Here is a tiny trained network, its code and every weight. The questions are about switching its units off for an input and a target symbol, where a switched-off unit gives its printed mean instead of its output.

import numpy as np


def w(rows, s, z=0):
    codes = np.array(rows[::2]) - 128.0
    scale = np.full(codes.shape[1], s)
    scale[-1] = z or s
    return codes * scale


def norm(h):
    return h / np.sqrt((h * h).mean(-1, keepdims=True) + 1e-5)


def f(y):
    return np.maximum(y, 0)


def softmax(a):
    e = np.exp(a - a.max(-1, keepdims=True))
    return e / e.sum(-1, keepdims=True)


def log_softmax(a):
    a = a - a.max(-1, keepdims=True)
    return a - np.log(np.exp(a).sum(-1, keepdims=True))


def net(x, mask):
    ids = ['αβγδζηθξπσφψω'.index(c) for c in x.split()]
    T = len(ids)
    res = E[ids] + P[:T]
    u = 0
    for l in range(2):
        q, k, v = (norm(res) @ M[l].T for M in (Q, K, V))
        z = softmax(np.where(np.tri(T) > 0, q @ k.T / 2**0.5, -1e9)) @ v
        res = res + np.where(mask[u], z, O[l][:, -1]) @ O[l][:, :-1]
        u += 1
        y = f(norm(res) @ A[l][:, :-1].T + A[l][:, -1])
        res = res + np.where(mask[u : u + 8], y, B[l][:, -1]) @ B[l][:, :-1]
        u += 8
    return log_softmax(norm(res)[-1] @ U[:, :-1].T + U[:, -1])


Q, K, V, O, A, B = {}, {}, {}, {}, {}, {}
E = w([
[166,80,66,70],'α',
[5,169,50,229],'β',
[137,124,106,147],'γ',
[135,134,116,128],'δ',
[134,133,115,128],'ζ',
[104,130,136,147],'η',
[135,133,113,131],'θ',
[237,243,218,159],'ξ',
[48,146,33,40],'π',
[158,135,144,105],'σ',
[131,107,137,123],'φ',
[108,141,185,71],'ψ',
[172,68,57,51],'ω',
],0.0028)
P = w([
[92,109,146,82],'0',
[89,78,2,190],'1',
[116,107,14,190],'2',
[119,125,51,160],'3',
[153,159,65,145],'4',
[173,157,70,145],'5',
[154,167,84,128],'6',
[158,182,93,143],'7',
[173,172,78,139],'8',
[176,149,67,149],'9',
[154,172,82,123],'10',
],0.00035)
Q[0] = w([
[114,14,225,8],'L0H1',
[120,233,44,254],'L0H1',
],0.0023)
K[0] = w([
[119,168,11,114],'L0H1',
[136,85,251,120],'L0H1',
],0.0029)
V[0] = w([
[35,213,75,76],'L0H1',
[151,247,98,241],'L0H1',
],0.0014)
O[0] = w([
[149,253,104,156,226],'L0H1',
[58,162,167,200,4],'L0H1',
],0.0018,0.00027)
A[0] = w([
[229,147,223,103,121],'L0N1',
[127,152,150,148,2],'L0N2',
[143,84,112,215,123],'L0N3',
[149,23,181,42,116],'L0N4',
[20,176,145,14,100],'L0N5',
[74,175,252,137,132],'L0N6',
[97,160,208,34,115],'L0N7',
[108,76,220,8,89],'L0N8',
],0.0019,0.0029)
B[0] = w([
[103,5,144,128,210],'L0N1',
[86,31,210,125,128],'L0N2',
[103,167,175,59,193],'L0N3',
[180,85,176,190,254],'L0N4',
[34,247,119,96,191],'L0N5',
[80,117,170,64,194],'L0N6',
[110,182,193,40,184],'L0N7',
[60,207,185,209,196],'L0N8',
],0.0019,0.0009)
Q[1] = w([
[151,62,215,4],'L1H1',
[180,88,211,5],'L1H1',
],0.0032)
K[1] = w([
[202,7,35,159],'L1H1',
[204,5,19,236],'L1H1',
],0.0027)
V[1] = w([
[4,89,82,142],'L1H1',
[182,150,34,197],'L1H1',
],0.0018)
O[1] = w([
[197,142,250,29,239],'L1H1',
[223,82,113,202,253],'L1H1',
],0.0019,0.00017)
A[1] = w([
[151,78,164,59,6],'L1N1',
[140,64,86,113,168],'L1N2',
[66,133,200,150,170],'L1N3',
[180,98,196,150,134],'L1N4',
[58,128,206,144,172],'L1N5',
[122,214,129,145,156],'L1N6',
[214,21,250,102,102],'L1N7',
[158,85,154,67,206],'L1N8',
],0.0019,0.0016)
B[1] = w([
[114,109,156,181,133],'L1N1',
[121,132,190,92,220],'L1N2',
[179,123,87,129,213],'L1N3',
[102,59,154,183,190],'L1N4',
[186,128,83,130,219],'L1N5',
[99,116,177,106,215],'L1N6',
[4,85,122,225,239],'L1N7',
[118,85,191,118,245],'L1N8',
],0.0025,0.0012)
U = w([
[3,253,3,2,211],'α',
[3,253,254,3,210],'β',
[130,202,6,132,3],'γ',
[253,252,3,253,48],'δ',
[3,253,3,254,181],'ζ',
[15,2,253,253,253],'η',
[230,240,101,145,3],'θ',
[253,2,3,3,253],'ξ',
[242,202,52,252,18],'π',
[246,178,36,165,3],'σ',
[217,165,57,161,3],'φ',
[253,241,4,253,84],'ψ',
[253,253,253,253,186],'ω',
],0.0035)

Each question gives the input, a string of symbols that net reads in full, and the target symbol t.
The units are the heads (2 rows each of Q, K, V and O) and the neurons (one row each of A and B). Each row of codes is followed by its name. A weight is (code - 128) times the scale printed after its matrix; where a second scale follows, it is the last column's (O, A, B and U).
mask holds one flag per unit, layer by layer, with each layer's heads first. A switched-off unit (its flag False) gives its mean, the last column of its rows in O or B, instead of its output. The means were averaged over made-up inputs and are rounded, as every weight is.
A unit's drop is (log p(t) with every unit on - log p(t) with that unit switched off) / (log p(t) with every unit on - log p(t) with every unit switched off).
The circuit of an input: a set's keep is (log p(t) with only the set's units on - log p(t) with every unit switched off) / (log p(t) with every unit on - log p(t) with every unit switched off). Starting from the 12 units with the biggest drops (on a tie, the unit counted first), units are removed one at a time, each time the one whose removal leaves the highest keep (on an exact tie, the one counted first), for as long as the keep stays at least 0.8.
units of the circuit, in order: the units of the circuit, biggest drop first
unit that matters most: the unit with the biggest drop
k most important neurons: the k neurons with the biggest drops, biggest first
top k neurons in layer l: the k neurons of layer l with the biggest drops, biggest first
drop when u is switched off: that unit's drop, to one decimal
input β ζ γ ζ, target ω: units of the circuit, in order -> [L1H1, L0H1]
input α φ η η η ψ φ θ, target β: top 2 neurons in layer 1 -> [L1N5, L1N3]
input φ β φ η, target ξ: unit that matters most -> L1N5
input η φ δ φ α θ δ, target ξ: 4 most important neurons -> [L1N7, L0N8, L0N5, L0N4]
input φ φ σ θ, target ξ: units of the circuit, in order -> [L0H1, L1N7]
input φ ψ δ γ, target ξ: units of the circuit, in order -> [L0H1, L1N7]
input θ φ α φ ζ δ φ φ ζ β δ, target ξ: top 2 neurons in layer 0 -> [L0N8, L0N4]
input φ γ α ψ ψ φ σ δ ζ, target ξ: 3 most important neurons -> [L1N7, L0N8, L0N5]
input η ζ γ, target β: top 2 neurons in layer 1 -> [L1N6, L1N7]
input η γ γ, target β: top 2 neurons in layer 0 -> [L0N3, L0N6]
input φ φ ω σ η, target ξ: top 2 neurons in layer 0 -> [L0N5, L0N8]
input σ ψ δ φ δ φ π ω ζ, target ξ: drop when L0N8 is switched off -> 0.2
input η η θ, target β: drop when L0H1 is switched off -> 0.1
input α φ φ α θ, target ξ: units of the circuit, in order -> [L0H1]
input η δ ζ, target β: drop when L1N1 is switched off -> 0.0
input ξ ω φ α σ σ, target η: drop when L1N7 is switched off -> 0.1
